Below are the code and all the weights of a small trained network. Each question names an input and a class and asks about switching units off, where a switched-off unit gives its printed mean instead of its output.

import numpy as np


def w(rows, s, z=0):
    codes = np.array(rows[::2]) - 128.0
    scale = np.full(codes.shape[1], s)
    scale[-1] = z or s
    return codes * scale


def f(y):
    return np.maximum(y, 0)


def log_softmax(a):
    a = a - a.max(-1, keepdims=True)
    return a - np.log(np.exp(a).sum(-1, keepdims=True))


def net(x, mask):
    res = np.array(x, float).reshape(1, 4) / 4 @ E
    y = f(res @ A[0][:, :-1].T + A[0][:, -1])
    res = res + np.where(mask, y, B[0][:, -1]) @ B[0][:, :-1]
    return log_softmax(res[-1] @ U[:, :-1].T + U[:, -1])


A, B = {}, {}
E = w([
[135,88,92,49,64],'x0',
[200,135,146,168,61],'x1',
[173,186,254,69,63],'x2',
[133,129,134,134,118],'x3',
],0.012)
A[0] = w([
[149,81,39,50,30,134],'N1',
[125,203,145,252,174,64],'N2',
[77,61,102,208,172,164],'N3',
[114,145,40,134,104,83],'N4',
[147,254,238,31,134,161],'N5',
[198,142,83,115,39,254],'N6',
[135,68,107,54,98,76],'N7',
[35,79,173,27,210,231],'N8',
[79,143,165,81,50,75],'N9',
[226,110,153,194,123,168],'N10',
[92,86,3,210,165,86],'N11',
],0.0084,0.0047)
B[0] = w([
[48,180,208,168,220,197],'N1',
[37,217,219,147,148,178],'N2',
[127,103,72,141,32,199],'N3',
[68,212,87,105,14,159],'N4',
[53,98,51,98,42,252],'N5',
[10,90,119,237,132,205],'N6',
[102,205,190,143,254,161],'N7',
[115,53,148,249,121,206],'N8',
[121,188,92,129,119,171],'N9',
[92,32,123,108,127,181],'N10',
[46,164,145,89,91,222],'N11',
],0.0072,0.014)
U = w([
[99,226,36,42,47,70],'0',
[96,236,219,138,185,146],'1',
[119,64,147,163,121,254],'2',
[132,2,155,206,119,159],'3',
[182,69,87,166,125,139],'4',
[228,113,120,116,178,31],'5',
[194,93,213,79,180,44],'6',
],0.0094,0.0047)

Each question gives the input, the list of numbers given to net, and the class t.
The units are the neurons (one row each of A and B). Each row of codes is followed by its name. A weight is (code - 128) times the scale printed after its matrix; where a second scale follows, it is the last column's (A, B and U).
mask holds one flag per neuron, in row order. A switched-off neuron (its flag False) gives its mean, the last column of its row in B, instead of its output. The means were averaged over made-up inputs and are rounded, as every weight is.
A unit's drop is (log p(t) with every unit on - log p(t) with that unit switched off) / (log p(t) with every unit on - log p(t) with every unit switched off).
The circuit of an input: a set's keep is (log p(t) with only the set's units on - log p(t) with every unit switched off) / (log p(t) with every unit on - log p(t) with every unit switched off). Starting from all 11 units, units are removed one at a time, each time the one whose removal leaves the highest keep (on an exact tie, the one counted first), for as long as the keep stays at least 0.8.
units of the circuit, in order: the units of the circuit, biggest drop first
unit that matters most: the unit with the biggest drop
k most important neurons: the k neurons with the biggest drops, biggest first
drop of u: that unit's drop, to one decimal
input [2,8,6,-1], class 3: unit that matters most	N6
input [7,-6,-4,-1], class 1: units of the circuit, in order	(N1 N7)
input [-5,-1,-7,-5], class 0: units of the circuit, in order	(N3 N11)
input [6,1,2,3], class 1: units of the circuit, in order	(N1 N7)
input [5,-7,1,3], class 3: 4 most important neurons	(N8 N2 N11 N4)
input [8,6,-3,5], class 1: units of the circuit, in order	(N1 N7)
input [-1,-7,-8,6], class 0: 2 most important neurons	(N11 N4)
input [6,-8,-3,1], class 3: 2 most important neurons	(N8 N2)
input [7,-8,-2,6], class 3: 3 most important neurons	(N8 N2 N9)
input [7,0,3,-5], class 1: 2 most important neurons	(N1 N7)
input [4,-8,7,-5], class 3: 3 most important neurons	(N8 N11 N4)
input [1,7,4,6], class 3: 2 most important neurons	(N6 N10)
input [-8,5,-5,-1], class 1: 2 most important neurons	(N2 N5)
input [-8,5,-6,-2], class 1: units of the circuit, in order	(N2)
input [0,2,5,-4], class 0: 2 most important neurons	(N8 N5)
input [0,3,5,0], class 0: 2 most important neurons	(N8 N5)
input [-2,-4,-5,1], class 0: 4 most important neurons	(N11 N6 N3 N4)
input [-7,3,-4,7], class 1: 3 most important neurons	(N2 N5 N8)
input [6,-1,-8,1], class 0: 2 most important neurons	(N4 N11)
input [6,-2,-3,-3], class 1: unit that matters most	N1
input [5,4,2,3], class 1: 2 most important neurons	(N1 N8)
input [-1,-4,-7,7], class 0: drop of N4	0.1
input [-1,-3,-8,-4], class 0: drop of N11	0.3
input [-6,1,8,-6], class 0: drop of N5	0.8
input [-1,-7,0,-1], class 3: drop of N8	0.5
